Here is a tiny trained network, its code and every weight. The questions are about switching its units off for an input and a class, where a switched-off unit gives its printed mean instead of its output.

import numpy as np


def w(rows, s, z=0):
    codes = np.array(rows[::2]) - 128.0
    scale = np.full(codes.shape[1], s)
    scale[-1] = z or s
    return codes * scale


def norm(h):
    return h / np.sqrt((h * h).mean(-1, keepdims=True) + 1e-5)


def f(y):
    return np.maximum(y, 0)


def log_softmax(a):
    a = a - a.max(-1, keepdims=True)
    return a - np.log(np.exp(a).sum(-1, keepdims=True))


def net(x, mask):
    res = np.array(x, float).reshape(1, 4) / 4 @ E
    u = 0
    for l in range(2):
        y = f(norm(res) @ A[l][:, :-1].T + A[l][:, -1])
        res = res + np.where(mask[u : u + 6], y, B[l][:, -1]) @ B[l][:, :-1]
        u += 6
    return log_softmax(norm(res)[-1] @ U[:, :-1].T + U[:, -1])


A, B = {}, {}
E = w([
[124,108,105],'x0',
[251,210,93],'x1',
[114,67,54],'x2',
[233,25,235],'x3',
],0.0028)
A[0] = w([
[122,117,202,158],'0.n1',
[213,33,197,173],'0.n2',
[95,76,150,201],'0.n3',
[126,222,118,189],'0.n4',
[213,163,87,155],'0.n5',
[10,188,161,2],'0.n6',
],0.011,0.0041)
B[0] = w([
[82,136,77,187],'0.n1',
[82,89,225,254],'0.n2',
[81,156,100,198],'0.n3',
[118,81,89,216],'0.n4',
[250,129,148,202],'0.n5',
[125,139,137,193],'0.n6',
],0.011,0.0071)
A[1] = w([
[51,245,94,198],'1.n1',
[62,99,197,221],'1.n2',
[25,111,108,120],'1.n3',
[135,153,33,255],'1.n4',
[118,118,190,206],'1.n5',
[83,116,145,164],'1.n6',
],0.012,0.0034)
B[1] = w([
[207,137,165,221],'1.n1',
[193,109,64,255],'1.n2',
[9,156,181,247],'1.n3',
[194,167,77,223],'1.n4',
[120,69,145,197],'1.n5',
[101,177,112,194],'1.n6',
],0.012,0.008)
U = w([
[87,252,107,136],'0',
[222,157,35,72],'1',
[11,82,174,255],'2',
[188,43,201,35],'3',
],0.025,0.00099)

Each question gives the input, the list of numbers given to net, and the class t.
The units are the neurons (one row each of A and B). Each row of codes is followed by its name. A weight is (code - 128) times the scale printed after its matrix; where a second scale follows, it is the last column's (A, B and U).
mask holds one flag per neuron, layer by layer. A switched-off neuron (its flag False) gives its mean, the last column of its row in B, instead of its output. The means were averaged over made-up inputs and are rounded, as every weight is.
A unit's drop is (log p(t) with every unit on - log p(t) with that unit switched off) / (log p(t) with every unit on - log p(t) with every unit switched off).
The circuit of an input: a set's keep is (log p(t) with only the set's units on - log p(t) with every unit switched off) / (log p(t) with every unit on - log p(t) with every unit switched off). Starting from all 12 units, units are removed one at a time, each time the one whose removal leaves the highest keep (on an exact tie, the one counted first), for as long as the keep stays at least 0.8.
units of the circuit, in order: the units of the circuit, biggest drop first
most important unit: the unit with the biggest drop
top k neurons: the k neurons with the biggest drops, biggest first
k most important neurons of layer l: the k neurons of layer l with the biggest drops, biggest first
drop of u: that unit's drop, to one decimal
input [1,-8,-5,-8], class 0: units of the circuit, in order : 0.n2, 1.n3, 1.n1
input [8,-6,3,-6], class 0: units of the circuit, in order : 0.n2, 1.n3
input [6,0,-7,2], class 2: top 2 neurons : 0.n1, 0.n5
input [-3,-1,-8,6], class 2: most important unit : 0.n5
input [0,-4,-4,1], class 2: top 2 neurons : 1.n4, 1.n3
input [8,8,-8,1], class 3: 2 most important neurons of layer 0 : 0.n3, 0.n1
input [8,-1,4,-2], class 0: top 4 neurons : 0.n5, 0.n2, 1.n3, 1.n2
input [-7,-2,6,-2], class 0: top 3 neurons : 0.n2, 0.n5, 1.n3
input [-4,-5,7,-1], class 0: top 2 neurons : 0.n2, 1.n3
input [4,-6,-5,-6], class 0: top 3 neurons : 0.n2, 1.n3, 1.n1
input [3,-8,2,-8], class 0: top 2 neurons : 0.n2, 1.n3
input [0,-3,8,0], class 0: top 2 neurons : 0.n2, 1.n3
input [-2,3,-5,-6], class 1: drop of 0.n2 : 0.4
input [1,4,-8,-4], class 1: most important unit : 0.n2
input [-7,-8,4,-7], class 0: drop of 0.n2 : 1.0
input [-1,7,3,2], class 3: drop of 1.n2 : 0.1
input [3,-3,-1,4], class 2: drop of 0.n1 : 0.0
